Here is a tiny trained network, its code and every weight. The questions are about switching its units off for an input and a target symbol, where a switched-off unit gives its printed mean instead of its output.

import numpy as np


def w(rows, s, z=0):
    codes = np.array(rows[::2]) - 128.0
    scale = np.full(codes.shape[1], s)
    scale[-1] = z or s
    return codes * scale


def f(y):
    return np.maximum(y, 0)


def softmax(a):
    e = np.exp(a - a.max(-1, keepdims=True))
    return e / e.sum(-1, keepdims=True)


def log_softmax(a):
    a = a - a.max(-1, keepdims=True)
    return a - np.log(np.exp(a).sum(-1, keepdims=True))


def net(x, mask):
    ids = ['ΘΛΠΣαβδεζηξτφψω'.index(c) for c in x.split()]
    T = len(ids)
    res = E[ids] + P[:T]
    u = 0
    for l in range(2):
        r = res
        for j in range(3):
            rows = slice(2 * j, 2 * j + 2)
            q, k, v = (r @ M[l][rows].T for M in (Q, K, V))
            z = softmax(np.where(np.tri(T) > 0, q @ k.T / 2**0.5, -1e9)) @ v
            o = O[l][rows]
            res = res + np.where(mask[u + j], z, o[:, -1]) @ o[:, :-1]
        u += 3
        y = f(res @ A[l][:, :-1].T + A[l][:, -1])
        res = res + np.where(mask[u : u + 4], y, B[l][:, -1]) @ B[l][:, :-1]
        u += 4
    return log_softmax(res[-1] @ U[:, :-1].T + U[:, -1])


Q, K, V, O, A, B = {}, {}, {}, {}, {}, {}
E = w([
[99,80,130,86,182,76],'Θ',
[93,80,127,94,193,92],'Λ',
[148,85,108,59,204,159],'Π',
[182,151,193,152,157,163],'Σ',
[162,165,120,74,130,32],'α',
[133,69,115,87,199,104],'β',
[151,163,62,232,151,136],'δ',
[106,140,189,162,102,131],'ε',
[161,63,160,178,188,74],'ζ',
[178,71,131,201,39,109],'η',
[65,140,81,101,177,144],'ξ',
[137,148,186,163,120,142],'τ',
[131,145,182,164,115,141],'φ',
[104,139,85,250,111,81],'ψ',
[140,145,194,166,120,147],'ω',
],0.022)
P = w([
[131,134,174,223,246,90],'0',
[117,127,163,168,178,97],'1',
[113,123,155,155,161,108],'2',
[105,130,151,146,147,113],'3',
[115,124,142,138,126,110],'4',
[111,120,135,134,113,112],'5',
[104,117,129,134,106,118],'6',
[105,111,124,130,99,121],'7',
[104,112,120,134,92,128],'8',
[101,107,118,131,88,134],'9',
[93,109,114,131,85,137],'10',
[94,106,111,131,83,146],'11',
],0.011)
Q[0] = w([
[177,50,133,136,88,123],'0.h0',
[123,61,140,114,161,180],'0.h0',
[135,210,152,103,52,163],'0.h1',
[141,124,171,183,147,99],'0.h1',
[135,248,138,51,66,153],'0.h2',
[99,45,208,63,165,114],'0.h2',
],0.013)
K[0] = w([
[163,8,118,133,121,135],'0.h0',
[83,99,125,130,160,142],'0.h0',
[157,176,165,116,109,129],'0.h1',
[137,115,165,177,91,153],'0.h1',
[101,170,119,124,126,107],'0.h2',
[124,80,137,72,197,175],'0.h2',
],0.015)
V[0] = w([
[44,155,79,128,144,113],'0.h0',
[129,1,106,67,203,148],'0.h0',
[172,230,144,89,77,4],'0.h1',
[130,199,76,114,96,143],'0.h1',
[120,223,138,93,166,89],'0.h2',
[53,132,182,147,75,86],'0.h2',
],0.0076)
O[0] = w([
[89,72,146,98,94,145,104],'0.h0',
[69,185,72,142,78,140,127],'0.h0',
[81,140,53,152,151,254,189],'0.h1',
[108,105,100,136,77,123,3],'0.h1',
[144,204,135,112,81,171,218],'0.h2',
[59,75,182,104,90,103,140],'0.h2',
],0.0087,0.0046)
A[0] = w([
[44,125,114,163,202,255,153],'0.n0',
[76,152,56,61,4,146,5],'0.n1',
[145,120,152,144,47,28,13],'0.n2',
[219,179,122,88,120,217,155],'0.n3',
],0.0083,0.0028)
B[0] = w([
[200,119,149,104,184,64,217],'0.n0',
[73,158,122,173,11,137,178],'0.n1',
[135,79,91,107,185,161,175],'0.n2',
[55,106,131,140,76,112,255],'0.n3',
],0.013,0.0048)
Q[1] = w([
[108,126,168,76,101,100],'1.h0',
[133,191,168,46,173,69],'1.h0',
[62,117,111,190,132,146],'1.h1',
[71,101,136,83,60,224],'1.h1',
[201,141,90,107,104,5],'1.h2',
[136,93,122,173,19,119],'1.h2',
],0.017)
K[1] = w([
[101,181,162,73,136,114],'1.h0',
[167,192,157,63,225,144],'1.h0',
[121,97,45,122,103,95],'1.h1',
[159,141,167,126,48,26],'1.h1',
[193,118,53,83,130,164],'1.h2',
[114,142,98,171,3,155],'1.h2',
],0.017)
V[1] = w([
[254,103,42,163,167,119],'1.h0',
[120,224,134,157,60,111],'1.h0',
[194,138,57,10,60,86],'1.h1',
[79,114,78,199,152,90],'1.h1',
[11,42,158,80,92,146],'1.h2',
[15,59,76,67,193,70],'1.h2',
],0.0071)
O[1] = w([
[254,253,124,77,84,195,169],'1.h0',
[56,131,50,142,208,190,123],'1.h0',
[183,172,162,2,89,214,3],'1.h1',
[162,70,40,122,72,156,185],'1.h1',
[162,151,226,58,115,186,59],'1.h2',
[163,145,99,68,45,129,162],'1.h2',
],0.0069,0.0057)
A[1] = w([
[182,96,129,135,209,69,211],'1.n0',
[169,65,159,63,131,117,254],'1.n1',
[207,85,254,151,129,99,61],'1.n2',
[208,93,164,161,251,204,139],'1.n3',
],0.0087,0.0071)
B[1] = w([
[121,104,141,75,136,233,247],'1.n0',
[146,212,106,168,184,137,178],'1.n1',
[127,13,100,107,71,74,182],'1.n2',
[61,247,129,68,92,116,175],'1.n3',
],0.012,0.013)
U = w([
[110,155,160,170,142,148,156],'Θ',
[138,135,156,131,118,117,160],'Λ',
[144,176,188,101,81,137,232],'Π',
[113,162,74,148,127,4,216],'Σ',
[126,131,130,127,121,131,76],'α',
[148,144,137,140,113,158,111],'β',
[138,166,120,173,111,162,88],'δ',
[121,127,134,114,124,134,56],'ε',
[129,111,100,53,203,132,182],'ζ',
[155,111,131,97,93,138,78],'η',
[125,126,131,128,116,124,83],'ξ',
[134,133,136,141,114,124,115],'τ',
[116,111,144,97,122,106,73],'φ',
[141,119,114,197,111,158,155],'ψ',
[85,130,106,97,90,157,2],'ω',
],0.012,0.0057)

Each question gives the input, a string of symbols that net reads in full, and the target symbol t.
The units are the heads (2 rows each of Q, K, V and O) and the neurons (one row each of A and B). Each row of codes is followed by its name. A weight is (code - 128) times the scale printed after its matrix; where a second scale follows, it is the last column's (O, A, B and U).
mask holds one flag per unit, layer by layer, with each layer's heads first. A switched-off unit (its flag False) gives its mean, the last column of its rows in O or B, instead of its output. The means were averaged over made-up inputs and are rounded, as every weight is.
A unit's drop is (log p(t) with every unit on - log p(t) with that unit switched off) / (log p(t) with every unit on - log p(t) with every unit switched off).
The circuit of an input: a set's keep is (log p(t) with only the set's units on - log p(t) with every unit switched off) / (log p(t) with every unit on - log p(t) with every unit switched off). Starting from the 12 units with the biggest drops (on a tie, the unit counted first), units are removed one at a time, each time the one whose removal leaves the highest keep (on an exact tie, the one counted first), for as long as the keep stays at least 0.8.
circuit, biggest first: the units of the circuit, biggest drop first
most important unit: the unit with the biggest drop
top k neurons: the k neurons with the biggest drops, biggest first
top k neurons in layer l: the k neurons of layer l with the biggest drops, biggest first
which heads matter: for each layer, one digit per head in row order, 1 if its drop is at least 0.15 and else 0, layers parted by /
input Σ τ δ, target δ: top 4 neurons : 1.n0, 1.n3, 1.n2, 0.n3
input α Π α α ζ, target Π: circuit, biggest first : 1.h0, 0.h2, 1.n3
input Π α α η, target η: which heads matter : 101 / 100
input Σ ε Σ ζ Σ Σ, target Θ: which heads matter : 110 / 111
input Λ Σ Π α α α α α Σ Π, target Σ: which heads matter : 101 / 000
input α α α Σ δ α Θ α, target ω: which heads matter : 011 / 110
input α α Σ τ ζ ξ Π α ξ, target Σ: circuit, biggest first : 0.n0, 0.h1, 1.h2
input Θ Λ Σ Θ, target Σ: most important unit : 0.h0
input δ ψ τ ε Λ α ζ, target ψ: top 3 neurons : 0.n0, 1.n3, 1.n0
input α α α ξ Λ Π η Θ α ω ζ, target η: top 2 neurons : 1.n2, 0.n2
input α α φ, target Π: circuit, biggest first : 0.n0, 0.h1, 1.h0
input τ ζ ξ ξ Σ τ ω ω δ Λ α, target ζ: circuit, biggest first : 0.h0, 1.n0, 0.n2
input Σ Σ η α ζ, target η: circuit, biggest first : 1.h0, 1.n2, 0.n2, 0.h2
input ω Λ Σ ψ ζ, target ψ: which heads matter : 111 / 010
input ζ Θ Θ τ ξ α ξ ξ α ζ ω α, target Π: which heads matter : 111 / 011
input Θ ε Π ε Σ Π, target Σ: circuit, biggest first : 0.h0, 1.n0
input α α Π α δ, target Π: which heads matter : 101 / 110
input ξ δ ψ, target ψ: which heads matter : 010 / 010
input α ξ Σ φ ξ, target Σ: top 2 neurons : 1.n0, 0.n1
input ζ Σ Π ζ Σ Θ ξ α ξ ξ, target Π: which heads matter : 110 / 011
input α α Σ, target Π: most important unit : 0.n0
input α Σ Σ α Σ α, target Π: top neuron : 0.n0
input ξ ω ξ ξ α η ε ε δ, target η: which heads matter : 001 / 100
input Σ Σ τ, target Θ: top 2 neurons in layer 0 : 0.n0, 0.n2
input δ Σ α α φ δ δ ψ, target ψ: top 2 neurons : 0.n2, 1.n3
